Below is a small trained network, with its code and all its weights. Each question gives an input and a target symbol and asks what happens when units are switched off, that is, made to give their printed mean instead of their output.

import numpy as np


def w(rows, s, z=0):
    codes = np.array(rows[::2]) - 128.0
    scale = np.full(codes.shape[1], s)
    scale[-1] = z or s
    return codes * scale


def f(y):
    return y / 2 * (1 + np.tanh(0.7978845608 * (y + 0.044715 * y**3)))


def softmax(a):
    e = np.exp(a - a.max(-1, keepdims=True))
    return e / e.sum(-1, keepdims=True)


def log_softmax(a):
    a = a - a.max(-1, keepdims=True)
    return a - np.log(np.exp(a).sum(-1, keepdims=True))


def net(x, mask):
    ids = ['βζθλτφψ'.index(c) for c in x.split()]
    T = len(ids)
    res = E[ids] + P[:T]
    u = 0
    for l in range(3):
        r = res
        for j in range(2):
            rows = slice(3 * j, 3 * j + 3)
            q, k, v = (r @ M[l][rows].T for M in (Q, K, V))
            z = softmax(np.where(np.tri(T) > 0, q @ k.T / 3**0.5, -1e9)) @ v
            o = O[l][rows]
            res = res + np.where(mask[u + j], z, o[:, -1]) @ o[:, :-1]
        u += 2
        y = f(res @ A[l][:, :-1].T + A[l][:, -1])
        res = res + np.where(mask[u : u + 4], y, B[l][:, -1]) @ B[l][:, :-1]
        u += 4
    return log_softmax(res[-1] @ U[:, :-1].T + U[:, -1])


Q, K, V, O, A, B = {}, {}, {}, {}, {}, {}
E = w([
[153,165,142,80,174,165,122,107],'β',
[140,173,91,150,99,107,113,110],'ζ',
[176,152,179,43,119,153,104,121],'θ',
[119,109,163,85,93,167,124,142],'λ',
[91,127,140,111,137,182,124,109],'τ',
[138,133,252,210,144,118,118,117],'φ',
[200,66,107,145,149,122,147,163],'ψ',
],0.02)
P = w([
[89,72,102,133,142,89,2,158],'0',
[140,65,138,71,2,157,213,114],'1',
[140,117,135,90,61,155,188,123],'2',
[141,138,136,106,84,151,176,120],'3',
[146,152,135,111,96,148,160,125],'4',
[134,157,130,116,111,148,152,126],'5',
[142,165,125,121,115,147,145,122],'6',
[148,161,121,120,130,145,137,119],'7',
[157,161,121,130,131,152,121,114],'8',
[165,161,126,136,131,156,115,106],'9',
[163,165,122,137,143,159,104,98],'10',
[178,165,119,146,140,161,102,91],'11',
[178,164,119,157,142,173,91,93],'12',
],0.0085)
Q[0] = w([
[138,101,194,81,145,163,145,148],'0.h0',
[131,145,221,128,145,170,144,87],'0.h0',
[116,148,79,169,144,80,35,125],'0.h0',
[141,104,2,149,105,143,75,119],'0.h1',
[199,142,82,61,114,160,131,147],'0.h1',
[161,50,176,84,250,58,57,190],'0.h1',
],0.0076)
K[0] = w([
[113,125,167,133,159,149,89,204],'0.h0',
[108,78,152,145,180,119,46,177],'0.h0',
[124,150,114,168,87,107,147,91],'0.h0',
[197,154,2,112,135,147,179,152],'0.h1',
[108,129,26,146,92,70,74,128],'0.h1',
[160,41,154,125,179,72,106,208],'0.h1',
],0.0075)
V[0] = w([
[166,154,44,84,63,106,119,117],'0.h0',
[173,53,255,105,129,140,196,119],'0.h0',
[163,161,143,164,71,110,1,113],'0.h0',
[162,145,93,51,127,140,42,24],'0.h1',
[89,143,164,70,84,139,228,133],'0.h1',
[110,12,111,172,216,135,85,228],'0.h1',
],0.0049)
O[0] = w([
[100,162,161,147,114,60,148,204,198],'0.h0',
[230,116,101,84,76,182,209,98,136],'0.h0',
[133,130,126,210,160,121,37,171,211],'0.h0',
[152,150,126,42,147,159,89,235,210],'0.h1',
[188,176,127,94,97,125,149,56,121],'0.h1',
[71,2,204,171,102,148,98,80,2],'0.h1',
],0.0064,0.004)
A[0] = w([
[172,155,64,61,170,253,191,84,126],'0.n0',
[170,16,95,146,211,126,136,132,250],'0.n1',
[136,172,108,221,167,76,78,128,168],'0.n2',
[104,162,145,133,234,103,83,185,127],'0.n3',
],0.0073,0.0023)
B[0] = w([
[118,70,174,82,1,123,146,148,254],'0.n0',
[114,111,65,194,156,186,230,181,146],'0.n1',
[99,154,209,187,176,46,127,149,222],'0.n2',
[78,114,159,58,175,131,201,136,171],'0.n3',
],0.0083,0.0056)
Q[1] = w([
[173,84,28,180,137,143,159,84],'1.h0',
[148,146,49,179,134,1,130,108],'1.h0',
[100,129,84,70,111,116,116,128],'1.h0',
[168,141,101,167,163,205,142,113],'1.h1',
[122,87,159,120,94,117,98,221],'1.h1',
[103,135,103,164,53,65,144,164],'1.h1',
],0.0074)
K[1] = w([
[249,103,42,154,40,140,181,95],'1.h0',
[144,254,66,138,54,79,184,49],'1.h0',
[41,142,86,31,89,172,139,146],'1.h0',
[176,129,212,106,187,119,168,60],'1.h1',
[107,68,114,22,40,137,96,108],'1.h1',
[161,204,108,87,84,100,153,197],'1.h1',
],0.0057)
V[1] = w([
[133,46,98,208,15,109,132,134],'1.h0',
[220,137,154,64,44,173,1,103],'1.h0',
[197,106,230,123,113,52,140,149],'1.h0',
[113,121,83,102,77,141,1,119],'1.h1',
[118,54,37,150,159,143,38,157],'1.h1',
[147,59,44,21,94,82,134,168],'1.h1',
],0.0059)
O[1] = w([
[107,159,142,186,91,27,170,170,85],'1.h0',
[121,121,2,122,66,122,120,156,2],'1.h0',
[135,133,165,95,24,114,76,145,191],'1.h0',
[63,153,111,90,175,100,195,85,152],'1.h1',
[93,113,57,163,105,153,192,146,37],'1.h1',
[130,153,142,140,109,160,208,81,194],'1.h1',
],0.0081,0.0073)
A[1] = w([
[57,126,128,132,157,110,97,126,3],'1.n0',
[129,145,5,66,44,147,132,162,207],'1.n1',
[165,84,85,121,113,143,118,211,224],'1.n2',
[129,90,133,120,66,141,183,115,135],'1.n3',
],0.011,0.0021)
B[1] = w([
[71,57,80,165,102,135,201,39,145],'1.n0',
[44,73,144,160,35,200,58,143,255],'1.n1',
[120,165,150,111,38,176,253,85,164],'1.n2',
[160,191,92,136,216,137,103,113,217],'1.n3',
],0.0079,0.009)
Q[2] = w([
[97,214,73,212,173,65,96,221],'2.h0',
[65,114,73,79,86,229,175,84],'2.h0',
[113,164,206,101,107,159,122,76],'2.h0',
[157,125,33,254,141,32,94,206],'2.h1',
[78,35,168,85,173,123,207,108],'2.h1',
[131,59,91,150,150,56,89,84],'2.h1',
],0.0063)
K[2] = w([
[152,254,80,122,124,56,60,166],'2.h0',
[112,137,138,97,114,129,191,64],'2.h0',
[71,19,87,142,147,153,134,183],'2.h0',
[228,183,121,127,145,98,106,154],'2.h1',
[116,85,158,112,97,138,210,27],'2.h1',
[180,129,126,70,165,159,97,106],'2.h1',
],0.007)
V[2] = w([
[74,148,47,93,174,159,207,99],'2.h0',
[92,187,108,168,130,41,78,136],'2.h0',
[60,132,139,123,47,67,131,89],'2.h0',
[71,82,76,123,131,100,85,160],'2.h1',
[123,120,122,224,136,121,223,180],'2.h1',
[153,255,152,81,104,142,148,224],'2.h1',
],0.0059)
O[2] = w([
[77,123,135,166,65,138,253,115,69],'2.h0',
[117,175,110,140,153,167,60,224,142],'2.h0',
[136,129,133,174,59,152,74,198,254],'2.h0',
[143,177,82,250,113,85,150,96,188],'2.h1',
[42,194,98,56,80,72,88,122,209],'2.h1',
[98,100,149,135,175,171,26,78,42],'2.h1',
],0.0067,0.0059)
A[2] = w([
[121,78,119,170,144,191,34,86,46],'2.n0',
[175,157,228,192,250,32,117,138,91],'2.n1',
[133,236,92,90,253,43,101,85,3],'2.n2',
[175,97,106,120,148,201,49,128,135],'2.n3',
],0.0056,0.0016)
B[2] = w([
[169,149,210,53,166,94,211,198,201],'2.n0',
[154,126,26,185,49,149,84,97,254],'2.n1',
[224,9,3,19,114,89,143,155,215],'2.n2',
[128,134,111,100,197,145,232,233,207],'2.n3',
],0.0074,0.0099)
U = w([
[100,74,101,168,50,125,28,69,198],'β',
[81,216,229,106,207,171,70,231,158],'ζ',
[185,76,11,86,152,161,81,152,153],'θ',
[96,72,137,90,200,195,59,57,217],'λ',
[126,3,145,86,125,177,124,209,2],'τ',
[97,47,153,59,121,84,87,158,42],'φ',
[181,138,77,172,137,105,233,187,67],'ψ',
],0.0047,0.0055)

Each question gives the input, a string of symbols that net reads in full, and the target symbol t.
The units are the heads (3 rows each of Q, K, V and O) and the neurons (one row each of A and B). Each row of codes is followed by its name. A weight is (code - 128) times the scale printed after its matrix; where a second scale follows, it is the last column's (O, A, B and U).
mask holds one flag per unit, layer by layer, with each layer's heads first. A switched-off unit (its flag False) gives its mean, the last column of its rows in O or B, instead of its output. The means were averaged over made-up inputs and are rounded, as every weight is.
A unit's drop is (log p(t) with every unit on - log p(t) with that unit switched off) / (log p(t) with every unit on - log p(t) with every unit switched off).
The circuit of an input: a set's keep is (log p(t) with only the set's units on - log p(t) with every unit switched off) / (log p(t) with every unit on - log p(t) with every unit switched off). Starting from the 12 units with the biggest drops (on a tie, the unit counted first), units are removed one at a time, each time the one whose removal leaves the highest keep (on an exact tie, the one counted first), for as long as the keep stays at least 0.8.
units of the circuit, in order: the units of the circuit, biggest drop first
unit that matters most: the unit with the biggest drop
k most important neurons: the k neurons with the biggest drops, biggest first
top k neurons in layer l: the k neurons of layer l with the biggest drops, biggest first
which heads matter: for each layer, one digit per head in row order, 1 if its drop is at least 0.15 and else 0, layers parted by /
input ψ β θ β, target φ: 3 most important neurons => (0.n1, 2.n2, 1.n2)
input λ λ τ, target β: top neuron in layer 1 => (1.n1)
input φ β τ θ ζ θ ζ θ τ τ, target θ: which heads matter => 11 / 11 / 10
input λ β θ θ λ τ τ ζ, target β: units of the circuit, in order => (0.h0, 1.h0, 1.n1, 0.n0)
input ψ ζ θ θ θ ζ λ, target φ: which heads matter => 01 / 11 / 01
input φ λ ζ θ ζ ψ ψ ζ β, target θ: 3 most important neurons => (0.n1, 0.n0, 1.n1)
input θ τ ζ θ, target τ: which heads matter => 00 / 10 / 01
input ψ φ τ ζ β, target φ: 3 most important neurons => (0.n1, 1.n2, 2.n2)
input ζ ζ ζ τ ζ ζ ψ φ θ λ ψ ζ ψ, target ζ: 4 most important neurons => (2.n2, 0.n1, 0.n2, 1.n1)
input φ φ φ ζ λ ζ λ θ ψ τ, target θ: 3 most important neurons => (0.n0, 0.n1, 1.n3)
input β ζ θ ζ ζ ζ ζ τ θ λ θ β ζ, target θ: top 2 neurons in layer 2 => (2.n2, 2.n1)
input θ τ ζ λ ψ, target ψ: top 2 neurons in layer 1 => (1.n2, 1.n1)
input ζ λ β ζ θ ζ τ θ ζ φ ψ λ τ, target ζ: which heads matter => 11 / 10 / 10
input ζ β θ ζ, target ζ: most important neuron => (0.n2)
input β ζ λ, target λ: which heads matter => 01 / 10 / 10
input ζ ζ θ, target ζ: which heads matter => 00 / 00 / 10
input ζ ζ φ, target β: 3 most important neurons => (1.n0, 2.n1, 0.n2)
input φ τ θ θ λ, target θ: 2 most important neurons => (1.n3, 0.n1)
input φ τ ζ θ ζ τ ζ λ λ, target θ: top 3 neurons in layer 0 => (0.n1, 0.n2, 0.n0)
input φ ζ β, target θ: 3 most important neurons => (0.n1, 0.n0, 1.n3)
input θ ζ ζ τ φ θ, target τ: 3 most important neurons => (1.n1, 2.n0, 2.n3)
input τ ψ β, target ψ: unit that matters most => 0.h1
input ζ λ θ θ θ ζ ζ λ τ, target ζ: 2 most important neurons => (1.n0, 0.n2)
input τ θ τ ζ, target β: which heads matter => 00 / 10 / 10
input β ψ θ θ λ ζ ζ θ β ζ λ ζ ζ, target θ: which heads matter => 10 / 00 / 10
input ζ ψ θ ζ ζ β φ, target β: 2 most important neurons => (1.n0, 2.n1)
input ζ ζ λ, target ζ: 3 most important neurons => (1.n0, 0.n2, 2.n2)
